Below are the code and all the weights of a small trained network. Each question names an input and a class and asks about switching units off, where a switched-off unit gives its printed mean instead of its output.

import numpy as np


def w(rows, s, z=0):
    codes = np.array(rows[::2]) - 128.0
    scale = np.full(codes.shape[1], s)
    scale[-1] = z or s
    return codes * scale


def f(y):
    return y / 2 * (1 + np.tanh(0.7978845608 * (y + 0.044715 * y**3)))


def log_softmax(a):
    a = a - a.max(-1, keepdims=True)
    return a - np.log(np.exp(a).sum(-1, keepdims=True))


def net(x, mask):
    res = np.array(x, float).reshape(1, 7) / 4 @ E
    y = f(res @ A[0][:, :-1].T + A[0][:, -1])
    res = res + np.where(mask, y, B[0][:, -1]) @ B[0][:, :-1]
    return log_softmax(res[-1] @ U[:, :-1].T + U[:, -1])


A, B = {}, {}
E = w([
[99,161,178,74,69,175,129,168,61,135],'x0',
[150,116,49,122,127,63,148,156,56,160],'x1',
[221,151,162,150,227,124,125,117,100,23],'x2',
[92,85,101,205,133,198,228,130,64,184],'x3',
[203,28,93,66,52,182,70,240,100,139],'x4',
[134,81,43,115,165,83,115,76,113,100],'x5',
[73,33,169,127,254,167,14,120,175,194],'x6',
],0.008)
A[0] = w([
[147,134,132,218,245,126,156,66,198,109,199],'N1',
[114,128,182,130,141,128,48,189,176,160,170],'N2',
[172,112,102,109,63,104,150,142,123,186,253],'N3',
[96,200,159,93,118,117,149,82,154,152,139],'N4',
[145,124,158,181,189,126,131,91,146,92,47],'N5',
[212,116,87,136,96,93,106,146,64,72,184],'N6',
[86,163,108,176,73,103,218,129,96,112,152],'N7',
[122,156,191,141,105,200,207,173,45,152,145],'N8',
[128,255,193,95,94,79,196,137,148,41,143],'N9',
[145,110,224,114,140,180,31,163,185,136,143],'N10',
[152,142,163,165,207,153,149,74,136,93,162],'N11',
[131,120,175,110,125,161,111,102,98,89,77],'N12',
[168,238,155,126,101,106,133,112,124,110,148],'N13',
[115,166,62,186,66,131,216,140,167,206,142],'N14',
[133,87,116,119,129,100,97,76,181,105,117],'N15',
[175,168,145,219,184,159,134,83,183,121,210],'N16',
[138,131,115,165,81,137,210,127,152,198,179],'N17',
[139,226,154,136,81,127,156,97,128,78,177],'N18',
[86,108,95,166,194,78,139,140,145,159,155],'N19',
[224,117,83,148,131,96,120,198,90,90,145],'N20',
],0.0097,0.0055)
B[0] = w([
[92,112,231,133,138,51,179,108,54,74,251],'N1',
[105,83,138,129,184,166,35,86,154,130,213],'N2',
[112,98,118,123,117,214,200,129,103,84,205],'N3',
[145,166,155,180,180,107,150,75,170,131,180],'N4',
[85,136,200,115,92,99,132,107,115,140,172],'N5',
[193,129,70,155,190,150,123,128,119,68,210],'N6',
[111,109,146,99,89,213,179,110,147,64,209],'N7',
[61,154,106,210,46,135,230,249,48,170,211],'N8',
[223,55,125,90,212,147,78,1,195,34,246],'N9',
[71,42,210,97,67,206,40,121,215,140,241],'N10',
[81,127,237,161,95,106,149,122,72,114,206],'N11',
[60,118,150,142,139,151,151,175,105,142,145],'N12',
[197,117,104,87,205,117,104,53,176,61,200],'N13',
[36,117,215,132,29,146,220,153,87,97,210],'N14',
[85,129,176,140,108,121,151,158,98,153,172],'N15',
[60,114,201,116,110,104,163,104,87,36,216],'N16',
[69,85,122,127,92,170,191,176,71,107,195],'N17',
[148,97,177,92,182,151,109,90,165,18,214],'N18',
[113,191,145,127,122,32,157,96,72,112,186],'N19',
[181,115,110,119,194,73,128,79,87,57,201],'N20',
],0.0089,0.013)
U = w([
[134,75,161,95,135,165,84,83,180,60,173],'0',
[90,119,116,104,79,177,29,191,196,254,145],'1',
[120,149,147,142,192,63,80,84,108,120,134],'2',
[209,199,170,224,67,215,140,115,161,182,32],'3',
[169,202,153,138,155,107,143,66,218,118,2],'4',
[41,137,174,186,41,139,221,187,76,128,198],'5',
[217,133,7,118,134,126,159,166,92,88,88],'6',
],0.011,0.0069)

Each question gives the input, the list of numbers given to net, and the class t.
The units are the neurons (one row each of A and B). Each row of codes is followed by its name. A weight is (code - 128) times the scale printed after its matrix; where a second scale follows, it is the last column's (A, B and U).
mask holds one flag per neuron, in row order. A switched-off neuron (its flag False) gives its mean, the last column of its row in B, instead of its output. The means were averaged over made-up inputs and are rounded, as every weight is.
A unit's drop is (log p(t) with every unit on - log p(t) with that unit switched off) / (log p(t) with every unit on - log p(t) with every unit switched off).
The circuit of an input: a set's keep is (log p(t) with only the set's units on - log p(t) with every unit switched off) / (log p(t) with every unit on - log p(t) with every unit switched off). Starting from the 12 units with the biggest drops (on a tie, the unit counted first), units are removed one at a time, each time the one whose removal leaves the highest keep (on an exact tie, the one counted first), for as long as the keep stays at least 0.8.
circuit, biggest first: the units of the circuit, biggest drop first
top k neurons: the k neurons with the biggest drops, biggest first
drop of u: that unit's drop, to one decimal
input [3,2,2,-1,-5,3,8], class 2: top neuron => [N8]
input [-3,-1,8,-2,0,8,5], class 2: circuit, biggest first => [N3 N7 N19]
input [-7,7,7,-8,3,3,-2], class 6: circuit, biggest first => [N6 N10]
input [-4,7,-6,-6,4,-2,-7], class 6: circuit, biggest first => [N10 N6]
input [4,8,0,-4,-5,7,-1], class 4: top 3 neurons => [N10 N8 N17]
input [-4,-2,-1,2,0,-5,3], class 5: top 3 neurons => [N9 N13 N18]
input [5,8,-1,-2,-3,-7,-3], class 0: top 2 neurons => [N9 N13]
input [6,-8,-3,3,-3,5,-8], class 0: top 2 neurons => [N9 N18]
input [3,7,-3,-2,-6,-8,8], class 2: top 2 neurons => [N19 N4]
input [6,1,0,0,-2,-7,-4], class 0: top 2 neurons => [N9 N13]
input [-3,4,6,2,-4,3,0], class 2: top 2 neurons => [N8 N14]
input [6,-3,-1,0,-5,-6,-1], class 0: drop of N9 => 0.7
input [-6,1,5,-1,-4,6,1], class 5: drop of N9 => 0.2
input [0,7,5,-4,0,3,-2], class 6: top neuron => [N10]
input [3,4,-3,2,1,5,6], class 1: drop of N1 => 0.2
